Below are the code and all the weights of a small trained network. Each question names an input and a target symbol and asks about switching units off, where a switched-off unit gives its printed mean instead of its output.

import numpy as np


def w(rows, s, z=0):
    codes = np.array(rows[::2]) - 128.0
    scale = np.full(codes.shape[1], s)
    scale[-1] = z or s
    return codes * scale


def norm(h):
    return h / np.sqrt((h * h).mean(-1, keepdims=True) + 1e-5)


def f(y):
    return np.maximum(y, 0)


def softmax(a):
    e = np.exp(a - a.max(-1, keepdims=True))
    return e / e.sum(-1, keepdims=True)


def log_softmax(a):
    a = a - a.max(-1, keepdims=True)
    return a - np.log(np.exp(a).sum(-1, keepdims=True))


def net(x, mask):
    ids = ['αβδεηθξπτψ'.index(c) for c in x.split()]
    T = len(ids)
    res = E[ids] + P[:T]
    r = norm(res)
    for j in range(2):
        rows = slice(2 * j, 2 * j + 2)
        q, k, v = (r @ M[0][rows].T for M in (Q, K, V))
        z = softmax(np.where(np.tri(T) > 0, q @ k.T / 2**0.5, -1e9)) @ v
        o = O[0][rows]
        res = res + np.where(mask[j], z, o[:, -1]) @ o[:, :-1]
    y = f(norm(res) @ A[0][:, :-1].T + A[0][:, -1])
    res = res + np.where(mask[2:10], y, B[0][:, -1]) @ B[0][:, :-1]
    return log_softmax(norm(res)[-1] @ U[:, :-1].T + U[:, -1])


Q, K, V, O, A, B = {}, {}, {}, {}, {}, {}
E = w([
[150,109,66,91],'α',
[140,142,141,94],'β',
[115,112,66,132],'δ',
[91,119,180,102],'ε',
[3,97,213,91],'η',
[98,125,101,113],'θ',
[123,169,139,140],'ξ',
[107,88,122,140],'π',
[89,172,108,121],'τ',
[120,164,221,110],'ψ',
],0.03)
P = w([
[112,120,207,3],'0',
[110,135,186,45],'1',
[117,146,164,70],'2',
[122,153,142,90],'3',
[128,155,133,109],'4',
[134,159,122,129],'5',
[138,162,110,144],'6',
[142,163,102,162],'7',
[156,170,94,169],'8',
],0.0076)
Q[0] = w([
[168,97,139,67],'H1',
[89,176,141,130],'H1',
[91,254,190,112],'H2',
[109,154,117,208],'H2',
],0.015)
K[0] = w([
[152,104,143,66],'H1',
[92,189,167,143],'H1',
[124,250,186,94],'H2',
[111,192,113,200],'H2',
],0.015)
V[0] = w([
[33,92,94,155],'H1',
[95,139,238,92],'H1',
[13,126,57,50],'H2',
[61,96,140,1],'H2',
],0.0058)
O[0] = w([
[75,82,255,111,141],'H1',
[94,96,150,162,197],'H1',
[173,118,144,159,238],'H2',
[152,167,50,203,254],'H2',
],0.0077,0.0054)
A[0] = w([
[144,136,226,28,63],'N1',
[8,158,151,160,145],'N2',
[161,101,124,77,90],'N3',
[116,192,127,107,127],'N4',
[59,61,73,179,149],'N5',
[129,196,26,201,195],'N6',
[105,51,88,94,103],'N7',
[59,116,120,105,2],'N8',
],0.013,0.0037)
B[0] = w([
[104,130,38,210,160],'N1',
[109,60,113,111,214],'N2',
[159,64,104,129,136],'N3',
[84,149,130,131,167],'N4',
[105,172,183,164,203],'N5',
[213,119,119,88,253],'N6',
[77,248,86,94,158],'N7',
[147,161,137,34,147],'N8',
],0.012,0.014)
U = w([
[55,148,38,110,255],'α',
[120,85,99,72,173],'β',
[155,159,131,144,58],'δ',
[196,5,98,152,99],'ε',
[131,13,79,156,92],'η',
[127,150,168,78,86],'θ',
[116,160,204,171,2],'ξ',
[116,138,121,214,20],'π',
[119,49,187,105,120],'τ',
[152,100,27,197,34],'ψ',
],0.016,0.005)

Each question gives the input, a string of symbols that net reads in full, and the target symbol t.
The units are the heads (2 rows each of Q, K, V and O) and the neurons (one row each of A and B). Each row of codes is followed by its name. A weight is (code - 128) times the scale printed after its matrix; where a second scale follows, it is the last column's (O, A, B and U).
mask holds one flag per unit, heads first, then neurons. A switched-off unit (its flag False) gives its mean, the last column of its rows in O or B, instead of its output. The means were averaged over made-up inputs and are rounded, as every weight is.
A unit's drop is (log p(t) with every unit on - log p(t) with that unit switched off) / (log p(t) with every unit on - log p(t) with every unit switched off).
The circuit of an input: a set's keep is (log p(t) with only the set's units on - log p(t) with every unit switched off) / (log p(t) with every unit on - log p(t) with every unit switched off). Starting from all 10 units, units are removed one at a time, each time the one whose removal leaves the highest keep (on an exact tie, the one counted first), for as long as the keep stays at least 0.8.
units of the circuit, in order: the units of the circuit, biggest drop first
top k neurons: the k neurons with the biggest drops, biggest first
which heads matter: for each layer, one digit per head in row order, 1 if its drop is at least 0.15 and else 0, layers parted by /
drop of u: that unit's drop, to one decimal
input η ψ β θ τ τ θ θ π, target α: units of the circuit, in order	[H2, N7]
input ξ ξ η, target α: units of the circuit, in order	[N1]
input ξ β ξ, target β: top 4 neurons	[N5, N1, N7, N2]
input ξ θ β, target α: which heads matter	00
input δ θ δ β, target ψ: which heads matter	00
input θ θ τ τ, target β: which heads matter	00
input θ θ τ θ η θ θ ξ, target α: top 3 neurons	[N5, N6, N4]
input π ξ θ δ π η β, target α: which heads matter	01
input β η θ θ, target θ: top 3 neurons	[N5, N1, N6]
input δ β β θ π τ ε, target η: units of the circuit, in order	[N7, N1]
input θ δ β π ξ ξ ψ, target α: drop of N6	0.3
input τ β η β ψ, target π: drop of N1	0.6
input ξ θ π ε ξ θ θ ε, target α: drop of N7	-0.2
input θ ε ξ π, target ξ: drop of N5	0.3
